Below are the code and all the weights of a small trained network. Each question names an input and a class and asks about switching units off, where a switched-off unit gives its printed mean instead of its output.

import numpy as np


def w(rows, s, z=0):
    codes = np.array(rows[::2]) - 128.0
    scale = np.full(codes.shape[1], s)
    scale[-1] = z or s
    return codes * scale


def f(y):
    return y / 2 * (1 + np.tanh(0.7978845608 * (y + 0.044715 * y**3)))


def log_softmax(a):
    a = a - a.max(-1, keepdims=True)
    return a - np.log(np.exp(a).sum(-1, keepdims=True))


def net(x, mask):
    res = np.array(x, float).reshape(1, 8) / 4 @ E
    y = f(res @ A[0][:, :-1].T + A[0][:, -1])
    res = res + np.where(mask, y, B[0][:, -1]) @ B[0][:, :-1]
    return log_softmax(res[-1] @ U[:, :-1].T + U[:, -1])


A, B = {}, {}
E = w([
[122,126,161,119,157,129,115,127,123,139],'x0',
[130,105,145,144,129,125,153,133,125,141],'x1',
[101,131,90,125,75,157,114,102,113,146],'x2',
[202,143,125,9,110,69,181,34,72,132],'x3',
[137,131,114,128,110,123,157,144,152,102],'x4',
[183,135,211,155,32,61,79,117,191,167],'x5',
[143,124,144,128,151,125,148,136,158,110],'x6',
[143,131,141,112,146,151,123,130,148,124],'x7',
],0.012)
A[0] = w([
[134,127,108,169,165,83,121,60,146,78,91],'N0',
[135,129,110,119,157,121,92,98,204,110,77],'N1',
[101,137,53,114,230,192,176,134,46,69,96],'N2',
[166,146,143,23,106,59,192,11,110,154,194],'N3',
[168,186,95,90,153,95,165,41,145,161,88],'N4',
[169,174,122,122,132,139,177,108,132,165,84],'N5',
[182,152,147,106,63,66,50,171,173,172,88],'N6',
[192,127,127,3,136,72,183,54,72,161,145],'N7',
[191,166,208,176,37,75,74,67,192,151,73],'N8',
[46,153,79,104,173,183,194,154,38,61,5],'N9',
[31,109,113,228,160,167,22,240,202,122,174],'N10',
],0.0074,0.0021)
B[0] = w([
[144,151,147,155,100,135,114,175,143,151,128],'N0',
[115,110,124,120,196,118,78,109,108,144,132],'N1',
[133,201,240,81,118,94,196,16,168,229,204],'N2',
[137,68,18,127,97,144,66,159,127,98,224],'N3',
[141,105,91,145,131,175,67,178,60,172,172],'N4',
[133,104,114,137,117,156,169,195,172,120,140],'N5',
[110,160,151,99,177,96,179,50,179,191,190],'N6',
[50,118,99,180,49,120,81,188,82,5,222],'N7',
[140,206,189,78,202,134,145,31,187,193,220],'N8',
[118,174,131,172,168,152,185,49,172,160,190],'N9',
[185,25,84,120,74,253,61,198,73,82,255],'N10',
],0.0082,0.017)
U = w([
[129,88,66,176,131,163,73,174,52,2,248],'0',
[128,211,130,98,187,95,214,26,141,235,8],'1',
],0.0089,0.0014)

Each question gives the input, the list of numbers given to net, and the class t.
The units are the neurons (one row each of A and B). Each row of codes is followed by its name. A weight is (code - 128) times the scale printed after its matrix; where a second scale follows, it is the last column's (A, B and U).
mask holds one flag per neuron, in row order. A switched-off neuron (its flag False) gives its mean, the last column of its row in B, instead of its output. The means were averaged over made-up inputs and are rounded, as every weight is.
A unit's drop is (log p(t) with every unit on - log p(t) with that unit switched off) / (log p(t) with every unit on - log p(t) with every unit switched off).
The circuit of an input: a set's keep is (log p(t) with only the set's units on - log p(t) with every unit switched off) / (log p(t) with every unit on - log p(t) with every unit switched off). Starting from all 11 units, units are removed one at a time, each time the one whose removal leaves the highest keep (on an exact tie, the one counted first), for as long as the keep stays at least 0.8.
circuit, biggest first: the units of the circuit, biggest drop first
k most important neurons: the k neurons with the biggest drops, biggest first
drop when u is switched off: that unit's drop, to one decimal
input [-8,-2,-2,5,1,4,-1,4], class 0: 3 most important neurons : (N7; N3; N2)
input [1,-8,2,-7,-7,8,-3,-8], class 1: circuit, biggest first : (N8)
input [5,-5,-2,-4,-6,-5,1,-4], class 1: 2 most important neurons : (N2; N7)
input [-4,-3,-4,-7,-8,-8,-6,-3], class 1: 3 most important neurons : (N2; N9; N7)
input [3,1,-6,7,3,-7,3,1], class 0: 4 most important neurons : (N7; N3; N8; N6)
input [-3,-6,7,3,1,-4,2,1], class 1: 2 most important neurons : (N10; N2)
input [5,5,-7,2,-5,-2,6,7], class 0: 4 most important neurons : (N8; N6; N9; N7)
input [-4,-3,6,0,3,1,-2,2], class 1: drop when N3 is switched off : 0.9
input [7,2,0,4,-3,1,0,-8], class 0: drop when N4 is switched off : 0.0
input [3,7,2,-4,1,-8,-2,-4], class 1: drop when N2 is switched off : 0.5
input [-2,0,-1,8,0,-6,1,2], class 0: drop when N7 is switched off : 3.6
